Below is a small trained network, with its code and all its weights. Each question gives an input and a target symbol and asks what happens when units are switched off, that is, made to give their printed mean instead of their output.

import numpy as np


def w(rows, s, z=0):
    codes = np.array(rows[::2]) - 128.0
    scale = np.full(codes.shape[1], s)
    scale[-1] = z or s
    return codes * scale


def f(y):
    return y / 2 * (1 + np.tanh(0.7978845608 * (y + 0.044715 * y**3)))


def softmax(a):
    e = np.exp(a - a.max(-1, keepdims=True))
    return e / e.sum(-1, keepdims=True)


def log_softmax(a):
    a = a - a.max(-1, keepdims=True)
    return a - np.log(np.exp(a).sum(-1, keepdims=True))


def net(x, mask):
    ids = ['αβεηπσψ'.index(c) for c in x.split()]
    T = len(ids)
    res = E[ids] + P[:T]
    r = res
    for j in range(2):
        rows = slice(3 * j, 3 * j + 3)
        q, k, v = (r @ M[0][rows].T for M in (Q, K, V))
        z = softmax(np.where(np.tri(T) > 0, q @ k.T / 3**0.5, -1e9)) @ v
        o = O[0][rows]
        res = res + np.where(mask[j], z, o[:, -1]) @ o[:, :-1]
    y = f(res @ A[0][:, :-1].T + A[0][:, -1])
    res = res + np.where(mask[2:10], y, B[0][:, -1]) @ B[0][:, :-1]
    return log_softmax(res[-1] @ U[:, :-1].T + U[:, -1])


Q, K, V, O, A, B = {}, {}, {}, {}, {}, {}
E = w([
[56,125,163,85],'α',
[34,203,204,110],'β',
[21,199,196,255],'ε',
[109,141,79,187],'η',
[166,246,191,173],'π',
[211,115,190,139],'σ',
[9,16,204,95],'ψ',
],0.013)
P = w([
[81,115,169,143],'0',
[93,132,65,136],'1',
[196,142,146,188],'2',
[111,70,162,83],'3',
[86,136,29,93],'4',
[254,138,170,187],'5',
[129,37,159,44],'6',
[51,138,19,112],'7',
],0.015)
Q[0] = w([
[142,35,106,160],'h1',
[180,115,254,126],'h1',
[173,172,48,70],'h1',
[56,111,95,61],'h2',
[44,209,116,84],'h2',
[133,168,215,250],'h2',
],0.0069)
K[0] = w([
[130,164,180,244],'h1',
[106,228,107,108],'h1',
[191,75,116,109],'h1',
[117,92,188,126],'h2',
[208,107,141,146],'h2',
[151,134,75,40],'h2',
],0.011)
V[0] = w([
[170,124,98,126],'h1',
[131,143,80,98],'h1',
[160,72,162,119],'h1',
[157,119,177,125],'h2',
[99,6,113,147],'h2',
[126,139,115,194],'h2',
],0.014)
O[0] = w([
[139,148,147,195,2],'h1',
[104,189,93,167,36],'h1',
[103,104,150,125,46],'h1',
[251,133,165,170,136],'h2',
[129,24,103,115,49],'h2',
[116,101,119,190,211],'h2',
],0.013,0.0076)
A[0] = w([
[206,85,249,142,2],'n1',
[123,105,189,69,51],'n2',
[190,83,182,204,248],'n3',
[170,102,207,103,135],'n4',
[180,220,88,88,142],'n5',
[40,201,26,120,65],'n6',
[84,114,189,70,99],'n7',
[166,202,207,61,80],'n8',
],0.013,0.0057)
B[0] = w([
[39,77,94,143,189],'n1',
[117,254,108,190,180],'n2',
[184,41,88,116,212],'n3',
[93,203,37,114,199],'n4',
[90,202,188,82,228],'n5',
[69,111,53,157,220],'n6',
[126,138,219,202,205],'n7',
[173,27,112,183,255],'n8',
],0.0095,0.0092)
U = w([
[79,7,221,45,209],'α',
[244,61,88,148,254],'β',
[140,205,73,102,156],'ε',
[206,131,110,240,32],'η',
[98,4,105,30,152],'π',
[144,58,1,160,42],'σ',
[40,55,80,92,40],'ψ',
],0.0092,0.0087)

Each question gives the input, a string of symbols that net reads in full, and the target symbol t.
The units are the heads (3 rows each of Q, K, V and O) and the neurons (one row each of A and B). Each row of codes is followed by its name. A weight is (code - 128) times the scale printed after its matrix; where a second scale follows, it is the last column's (O, A, B and U).
mask holds one flag per unit, heads first, then neurons. A switched-off unit (its flag False) gives its mean, the last column of its rows in O or B, instead of its output. The means were averaged over made-up inputs and are rounded, as every weight is.
A unit's drop is (log p(t) with every unit on - log p(t) with that unit switched off) / (log p(t) with every unit on - log p(t) with every unit switched off).
The circuit of an input: a set's keep is (log p(t) with only the set's units on - log p(t) with every unit switched off) / (log p(t) with every unit on - log p(t) with every unit switched off). Starting from all 10 units, units are removed one at a time, each time the one whose removal leaves the highest keep (on an exact tie, the one counted first), for as long as the keep stays at least 0.8.
circuit, biggest first: the units of the circuit, biggest drop first
unit that matters most: the unit with the biggest drop
k most important neurons: the k neurons with the biggest drops, biggest first
which heads matter: for each layer, one digit per head in row order, 1 if its drop is at least 0.15 and else 0, layers parted by /
drop of u: that unit's drop, to one decimal
input ψ ε π ε σ α, target σ: most important neuron => [n1]
input π ε σ ε, target σ: 2 most important neurons => [n1 n4]
input ε β π ε, target η: circuit, biggest first => [h2 n5]
input ε π ε ε ψ σ ψ ψ, target α: circuit, biggest first => [n7 h1]
input σ ε β, target β: circuit, biggest first => [n3 h2]
input η α β ε σ σ β π, target β: circuit, biggest first => [h2 n8]
input α ε σ π π ε ψ ε, target α: circuit, biggest first => [h1 n4]
input α ψ β α η ε ψ β, target α: circuit, biggest first => [h1 n7]
input β ε ε ε ψ, target α: which heads matter => 10
input α ε σ ε η, target β: which heads matter => 11
input ψ ε α α, target ε: circuit, biggest first => [n2 n4]
input ε ψ π, target π: circuit, biggest first => [h2 n1]
input ε ε ε π β β, target ε: 2 most important neurons => [n5 n3]
input α α ε β, target η: unit that matters most => n2
input ε σ σ, target σ: 2 most important neurons => [n1 n4]
input σ α ψ ψ, target ψ: 3 most important neurons => [n4 n2 n1]
input ε ε σ ε, target σ: 4 most important neurons => [n1 n4 n5 n3]
input ε σ η π α ε ψ π, target α: 2 most important neurons => [n4 n2]
input ε π ε ε η β, target ψ: 2 most important neurons => [n6 n2]
input η β π α α, target ε: unit that matters most => h2
input π α β, target α: 3 most important neurons => [n2 n4 n3]
input σ β η β η ψ ε ε, target α: drop of n7 => -0.1
input ε π ψ ψ, target ψ: drop of h2 => 0.6
input α σ σ η β, target β: drop of n2 => 0.1
